Each row of numbers belongs to one of the nodes below and depends on some of the facts about them. Some rows are named. Which node is each other row?

How the nodes are related:
σ: uses; β: points at; ω: belongs to class; α: refers to
(100) | σ (850) | β (1261),(657),(464) | ω c | α (1939),(307)
(102) | ω b | α (49),(1088),(745)
(1043) | β (232),(128),(259),(1434) | ω a | α (426),(1359),(1088)
(1049) | ω c
(1053) | σ (1896) | ω d | α (113)
(1054) | ω e | α (396),(902),(413),(1904)
(1073) | β (352),(389) | ω c
(1083) | β (744),(678),(571) | ω c | α (1639)
(1085) | σ (390),(1190) | ω b
(1088) | ω a | α (1403),(1939)
(1102) | β (390),(1185) | ω c | α (1609)
(1114) | β (1870),(1946),(739),(1505) | ω b | α (302)
(113) | ω a
(1148) | ω a | α (1609)
(115) | β (1618),(1766),(128) | ω d
(1162) | β (1261),(49) | ω e | α (144)
(1165) | ω a
(1181) | ω a
(1184) | ω b
(1185) | ω b
(1190) | σ (1475) | ω a
(1225) | σ (1949),(1473) | ω a | α (599),(307)
(1238) | ω c | α (524)
(1245) | β (555) | ω a | α (604),(1473)
(1247) | ω a | α (426),(307)
(1253) | ω b | α (418)
(1261) | ω c | α (1088),(1054)
(1270) | ω e | α (2024),(113),(1297),(811)
(128) | σ (413),(850) | ω e | α (1053)
(1290) | β (925) | ω c | α (396)
(1297) | ω c | α (96)
(1333) | ω a | α (563)
(1352) | β (782),(49),(1505),(203) | ω c
(1355) | ω e | α (195)
(1356) | σ (813) | β (1270),(259) | ω a
(1359) | ω a | α (1225),(144)
(1388) | β (555),(1900),(1953),(191),(612) | ω d
(1399) | σ (426) | ω c | α (1931)
(1403) | β (45),(2042) | ω a | α (599)
(1430) | σ (195) | ω a | α (2024)
(1434) | ω a | α (100)
(144) | σ (1190) | ω e
(1473) | β (782),(799),(902),(886),(1946) | ω a | α (886)
(1475) | ω d | α (389)
(1484) | σ (1473),(195) | β (374),(1190) | ω b
(1495) | σ (1475) | β (604),(1947),(1270),(96) | ω c | α (1484)
(1501) | ω b
(1505) | σ (1399) | ω e
(1517) | ω b
(1526) | ω a | α (925),(460)
(155) | ω a | α (128)
(1556) | σ (638) | ω d
(1581) | ω b | α (1939)
(1587) | σ (750) | ω d
(1609) | ω a | α (1900)
(1614) | ω a | α (415),(771),(343),(1947),(1270)
(1618) | ω c
(1639) | ω c | α (1473)
(1648) | ω b
(1658) | ω c | α (45),(2025)
(166) | β (1766),(1185) | ω d | α (599)
(1691) | σ (782),(1897) | ω c | α (230)
(1741) | ω b | α (653),(2030)
(1764) | σ (850) | β (782),(799) | ω a | α (1225),(128)
(1766) | σ (1648) | ω c | α (580)
(1776) | σ (1473) | β (426) | ω b | α (1741),(1114)
(1787) | β (739) | ω a | α (1043),(195),(1434)
(1788) | σ (1475) | β (1879),(565) | ω a
(1794) | ω c | α (155),(413),(750)
(1802) | β (464) | ω a | α (1517),(1290)
(1810) | ω a | α (886),(811)
(1816) | ω c | α (144)
(1854) | ω d | α (195),(571),(38)
(1857) | σ (1648),(128),(302) | β (1691),(1297),(902),(1238) | ω a | α (662)
(187) | ω a | α (34),(653),(1904)
(1870) | σ (982) | ω a | α (811)
(1879) | ω a | α (2057),(413),(1434)
(1892) | ω c
(1896) | ω e
(1897) | ω e
(1900) | ω a | α (278),(902)
(1904) | β (657),(850) | ω a | α (1247),(1403)
(191) | ω b | α (525),(1925),(307)
(1925) | ω b
(1931) | ω a | α (96)
(1939) | ω a | α (1053)
(1946) | σ (782) | ω a | α (418),(352),(811)
(1947) | σ (1473),(750),(850) | ω a | α (718)
(1949) | σ (2015),(870) | ω e | α (1581),(2025)
(195) | σ (1473) | ω a | α (1225),(1925)
(1953) | ω e | α (1043)
(1983) | β (2024),(555) | ω a | α (155),(49),(612),(895)
(1996) | ω b
(1999) | σ (1473) | ω e | α (352),(1587),(396)
(2015) | σ (850) | β (1931),(899),(765),(1165) | ω a
(2018) | σ (1648) | ω d | α (604)
(2024) | ω e | α (191),(1434)
(2025) | β (113),(1648) | ω b | α (771),(326),(115)
(203) | σ (1897) | ω b
(2030) | β (1434) | ω a | α (1225)
(2033) | β (1691),(1475),(1949) | ω a | α (1892),(396),(1054)
(2042) | ω b | α (1054)
(2043) | σ (1897) | β (1996),(1854),(902),(1053) | ω b
(2044) | ω b
(2057) | ω d | α (128)
(208) | σ (850) | ω a
(22) | β (653) | ω a
(230) | ω b | α (22),(718),(895)
(232) | ω a
(259) | σ (1810) | ω a
(278) | ω c | α (604),(155),(2033)
(3) | σ (1897) | ω b
(302) | ω a
(303) | β (1741),(1766) | ω d | α (413)
(307) | ω a | α (599),(1939),(1053)
(311) | σ (850) | β (1892) | ω a | α (203)
(326) | ω a | α (34),(895)
(327) | β (307),(1053) | ω c | α (599),(1857),(870)
(34) | β (1939),(1054),(96) | ω d | α (203)
(343) | ω a | α (1741),(96)
(350) | β (1892),(1581),(1587),(524) | ω a | α (1475),(913)
(352) | ω e
(361) | β (1810) | ω e | α (1148)
(367) | β (1181),(191),(1639) | ω a
(372) | ω a | α (1996),(744),(1931),(155),(1939),(750)
(374) | σ (612) | ω b
(38) | β (302) | ω a
(384) | ω a | α (718)
(388) | σ (278),(1816) | β (2057),(1261),(986),(1088),(448) | ω a
(389) | ω b
(390) | ω b | α (1225),(902),(1054)
(396) | ω a | α (1225),(1247),(389)
(402) | σ (1953) | β (413),(1184),(1609) | ω a | α (191)
(413) | σ (1475),(850) | ω c | α (128),(902)
(415) | ω d | α (771),(1261),(2030)
(418) | ω a | α (390),(750),(745)
(426) | ω b | α (604)
(448) | σ (1484) | ω d | α (1517),(2042),(1639)
(45) | σ (1475),(657) | ω c | α (1388)
(460) | β (1892),(2018),(208),(492) | ω b
(464) | σ (1896) | ω a | α (1802)
(49) | ω c | α (1053)
(492) | ω b | α (1388),(166)
(524) | σ (771),(1473) | ω a
(525) | ω c | α (38)
(529) | β (782),(799),(384) | ω b
(534) | ω a | α (1434)
(555) | ω d
(563) | β (623),(870) | ω b
(565) | ω c | α (792),(1430)
(571) | ω a | α (1247)
(580) | σ (744) | ω d
(595) | σ (782) | ω a | α (1587)
(599) | β (1896) | ω b
(604) | ω d | α (1225)
(612) | σ (744),(1475) | ω d | α (1245)
(623) | ω a | α (925)
(633) | σ (278) | β (1053) | ω d | α (1794)
(638) | σ (426) | β (1247),(1181) | ω a | α (744)
(653) | σ (128),(413) | ω a | α (1359)
(657) | ω d | α (415),(102),(750),(96)
(662) | σ (413) | β (739),(1165) | ω c | α (34),(1403)
(678) | ω a
(706) | ω e | α (1854),(195)
(714) | σ (1102) | β (1996),(1691),(2018),(1297),(389),(1816) | ω c | α (34)
(718) | ω d | α (45),(1088)
(737) | ω a
(739) | σ (1816) | ω e | α (1879)
(744) | σ (1475) | ω a
(745) | ω a
(750) | ω d | α (195)
(765) | ω d | α (1517)
(771) | σ (1475),(1816) | ω e | α (113)
(772) | β (1297),(191) | ω a | α (2057)
(782) | σ (1475) | ω c | α (1996),(1245)
(787) | β (1261) | ω a | α (311),(22)
(792) | β (302) | ω b | α (1359),(384)
(793) | β (1810) | ω b | α (230)
(799) | ω a | α (595)
(811) | β (1333) | ω a | α (913),(866)
(813) | σ (1148) | β (604),(1556) | ω a
(850) | ω b
(866) | σ (1475) | ω c | α (604),(771),(982),(595),(1290)
(870) | ω d
(886) | ω a | α (1587),(895)
(888) | σ (278) | β (1648),(2044),(144) | ω c
(895) | β (782),(678) | ω d | α (396),(1088)
(899) | ω a | α (415)
(902) | ω b | α (604),(113),(2030),(166)
(906) | σ (1857) | β (384),(737),(565) | ω a
(913) | ω e | α (1290)
(925) | ω a
(96) | σ (964),(1587) | ω c
(964) | ω a | α (1879),(895)
(979) | β (604),(1049),(1658),(1946) | ω b
(982) | β (448),(203) | ω b | α (352),(1403),(1290),(1501)
(986) | ω c | α (1925),(2042),(38)

Named rows:
[-14   9   1   2   8  -1   2   0  10 -21   9   9   2 -15   2   3   5 -30
  -5 -23  24 -10   2  -4 -20  13]: (232)
[ -4  12  -1   6   4   8  -5  -9  12 -10  12   3   1 -11   2  -1   2 -30
  -4  -9  17  -7   4   4 -15   9]: (1794)
[  6  17  14   5  13   9  -6  -8  11 -16  19   6   4 -23  13  -2 -11 -26
  16  -4  11 -11  17  -3   4  15]: (772)
[ -3  12  10   0  10   4 -10  -6  10 -16  15   6   4 -18   8   0  -6 -26
   3 -11  14 -16  11  -1  -7  18]: (1245)
[ -8   0   9   2   2  14  -2  -7  15  -4  18   6   2 -18   7   7  13 -37
   9   5  11  -4  10   1  -6   6]: (1854)
[ -9  13  -7   8   5   7   0  -6  10 -11   9   5  -8  -9   1   1   9 -30
  -7 -12  15  -1   0   4 -21   9]: (1054)
[ -5  18   4   7   8   4   4   4   9 -17  16  12   5 -19  11  -1  -2 -28
   7 -15  21  -8   5  -2 -14  11]: (964)
[-14   9  11   1  -4   3  12   5   0 -12   8   0   3 -15   5   4   7 -32
   0 -18  19 -10  -3  -4 -22  20]: (1947)
[  0  24  -2  -3  -3  14  -6 -13  11   2   0   9  -8 -10   2  -2 -15 -30
   9   2   1 -19  -5   2 -15  11]: (1114)
[  4  17  10  -2   0   1  -3 -12  13 -13   6   5   4 -23   6   0  -7 -30
   6  -6   8 -20  -9  -9 -15  22]: (1788)
[-14  17  -7  10   0   2   0  -6  12 -16  16  10  -8 -18  -1   9  14 -29
  -5 -13  18  -2   7  12 -19  14]: (1648)
[  0  18  -1  15   8  11   1  -7  13 -12  14   4   2 -10   5  -3  -1 -29
   2 -10  17  -1   5   1 -13   7]: (1399)
[ -9   6   6  -2   1   3   7   0  10 -12   6  14   2 -18   3   7   4 -38
   5 -10  14 -10   4  -2 -16   9]: (571)
[ -4  17   5   7   9   3   4   1  11 -19  10   9   5 -17   8   1  -3 -29
   7 -15  20  -8   5  -5 -10  12]: (187)
[-20   2   6  -4  -5   6 -10  -5  13  -4  20   5   3 -13   2   4  16 -31
  -7  -9  24 -13  -1   7 -24  14]: (870)
[ -8  18   4   4   6   7 -17  -7  22 -12  14  -1   9  -7   2  -5  -3 -20
  -1 -11  27 -17  -5  -4 -17  10]: (166)
[ -6  25   9  -1  -7   4  -3  -2   8  -8   9   5   5 -17   6  -3 -13 -25
  10  -9  15 -25  -4   2 -16  23]: (2015)
[-15   1   3   1  -5   5   1  -7   6  -4   6   0  -1  -9  -4   5  15 -37
 -12 -13  18  -7  -2   5 -26  14]: (96)
[ -6   8  -4   3  -7  10  13  -8  11  -1   2  13  -2 -13   0   7   9 -45
   3  -2   9  -2  -1   4 -21   4]: (49)
[ -2  10   3  13  15  11   0  -6   7 -14  20   4  -8 -19  10   3   9 -29
   4  -5   9   6  15   4  -6  10]: (492)

Name these rows:
No name comes twice in this set of rows, the named rows included.
[ -8  10  -7   2  -6  13  12  -8   7   0  -1   8 -11 -11   0   7   9 -43
   5   0   3   1  -2   1 -19   5]  (1505)
[  3  29  -3  15  10   9  -6  -8  15 -15  15   5   4 -10   7 -10 -11 -20
   0 -15  25  -7   1   1 -15   6]  (1102)
[ -9   3  17   5   0   4   3  -3   5 -14  19   0   2 -25   4  10  10 -32
   7  -9  13  -8  15   3  -9  24]  (208)
[ -2  12  -3   3   5   6  -6 -11  12  -8  18  11   1 -15   8  -6   4 -30
  -6  -9  18  -7   0   6 -20   9]  (278)
[  0  14   1   6   5   6  -5 -14   6  -9  16  -2  -7 -16   8  -2   8 -26
  -7  -8  10  -5  -9   2 -22  15]  (771)
[ -1  14  14  -2  11   4 -15 -11  11 -15  15   4   3 -19   6  -2 -11 -24
   7  -7  12 -21  13  -1  -5  20]  (367)
[ -1  13   7  15   5  13   5  -6   1  -5  22  -2  -7 -17  12   1  10 -30
   6  -3   8   6  12   8  -9  15]  (1949)
[  5  11  -5   9  -5   9  24 -10  13  -5   9  17  -1 -26   9   9  15 -48
   7   2   5   9  -5   0 -17   2]  (782)
[ -8  13  -5   7   8   2  -3  -8  12 -18  16   7  -8 -18   4   2  11 -28
 -10 -14  15  -3  -4   2 -22  12]  (390)
[ -2  17   0   6   4   8  -9 -12  13  -9  12   2   2 -10   2  -5  -4 -26
  -4  -9  17 -11   2   3 -16  12]  (1290)
[-10  -4  10   6   3  14   0  -6  15  -5  14   3   2 -17   3  10  19 -38
   7   1  12   0  11  -3  -9   6]  (1053)
[  7  15   9   0   6  13 -15 -22  12  -6  10  -1  -8 -17   6   1 -10 -25
  10   7  -5 -12   5   1  -3  19]  (2043)
[ -6   9  13  -4   5  12 -30 -18  19  -5  19  -2   5 -12   2  -2  -5 -22
   2   1  15 -24   7   2  -8  17]  (1388)
[ -8  17   4   0   8   2  -6  -3  12 -19   8   6   4 -13   3  -2  -6 -25
  -3 -18  23 -19  -1  -3 -17  16]  (2030)
[  7   0  10  15  10  11   9 -15   8 -12  18   0   0 -26   8   7  18 -39
   6   1   5  11  12  -3  -4  10]  (1691)

The same nodes again, as new rows of numbers:
Named rows:
[-13   1   5   1   2 -10  -1   4  -2   0  -4  -7  -6  -1]: (787)
[-1  6  9  6  8 18  2 -9 -4  6 -7  0  3 -1]: (1505)
[-3 -1 -2  3  1 -5 -4 -4  5  1 -3  4 10  7]: (765)
[-1 -3  7  0 -1 10 -3  9  2  0  1  3 -1  3]: (1355)
[ -2   0   3  -3   0  -6   4  -2  10   0  -4  -5 -13   3]: (1356)
[ -5  -2   4   0   1 -16   4  -4   5   1  -4  -4 -13  -1]: (813)
[ -7   2  -2   2   5  -6   0  -5   5   1  -3  -9 -18   1]: (388)
[ 0 -1  3  0 -5  3 -2 23  2 -1 -2  0  2  1]: (278)
[-4  1  3 -1 -2 -3  2  1 -5 -2  3 -2  0  3]: (343)
[11  1 -1 -2 -2  0  7 -3 -6  3  5  3 -5 -4]: (1181)
[ 3  4 -1  4  1  9  5 35 -8 -3  2 -2 -7 -5]: (638)
[ -3  -4  -6  -3   1  14  -9   8  -2   0 -15 -11  -8 -14]: (1764)
[ 12   1   5   0   0  19   1 -14   7   2   6   1  -4   5]: (144)
[ 3  1  5 -3 -3  0  8 -4  3  2  2  0 -4  0]: (113)
[-2  4  0 -4 -2  7  1 -9 -3 -2  6 -6 -1  1]: (1430)
[ -1   3  -2   3  -1 -11  -2  -2  -1  -3   5   4   7   8]: (230)
[  7   0  -5  -1  -3   2  -1  10 -10   0   7   4   1   1]: (1639)
[-8  1  3  0 -1 -6  1 11 -4 -3  5 -5 -4  3]: (811)
[13  0 -7  1  0 -1 -2 -2 -6  0  3  7  6 -5]: (492)
[  9   3  -3   4   1   5   1 -16  12   0   1   3  -1   2]: (1085)

Which node is each row?
No name comes twice in this set of rows, the named rows included.
[  4   4  -4   4   2  -2  -7 -19   3   3  -7   0  11   6]  (448)
[-19  -2  -1 -17   4  -2   9  -9   2  -2   3  -4  18 -12]  (1939)
[  2  -4  -4 -12  -5  38  -2   8  11   0 -10  -9   1 -19]  (1225)
[ 2 -1  5  1  1  5  3  0  5  1  3  3 -6  5]  (1897)
[ 1 -1  1 -3 -4  8 -3  3  0 -2  1 -1  9  0]  (413)
[-4 -2  0  3 -1 -1 -4 12 13 -4  3  2  2  8]  (303)
[-9 -3  4  4  6 -2 -8  2  3  1 -9 -3 -4  1]  (1162)
[ 21   1 -14   4  -3  19  -6   3  -8   2  -1   6   5  -2]  (2018)
[  8  -1 -15   5   5   7  -4   7  -1  -1   5   3   0   5]  (633)
[ -4   8   5  -2  -3  -6  -2 -17  -4   0   2  -6   4   5]  (1947)
[-9  1 -3  0  3  3 -4 -5  8 -2 -1 -8 -6  7]  (1495)
[ 10  -3  -5   0  -1   4   0  20 -13   1  -1   4   3  -5]  (1816)
[ 4  5 -3  0 -4 10 -5  0  0 -1  3 -4  1  7]  (866)
[-11  -3   6 -13   3  16   3 -17   8  -2   5   2  19   1]  (128)
[ 5  6  1 10  6 14  3 -2 12  3 -3  3  7  4]  (1556)

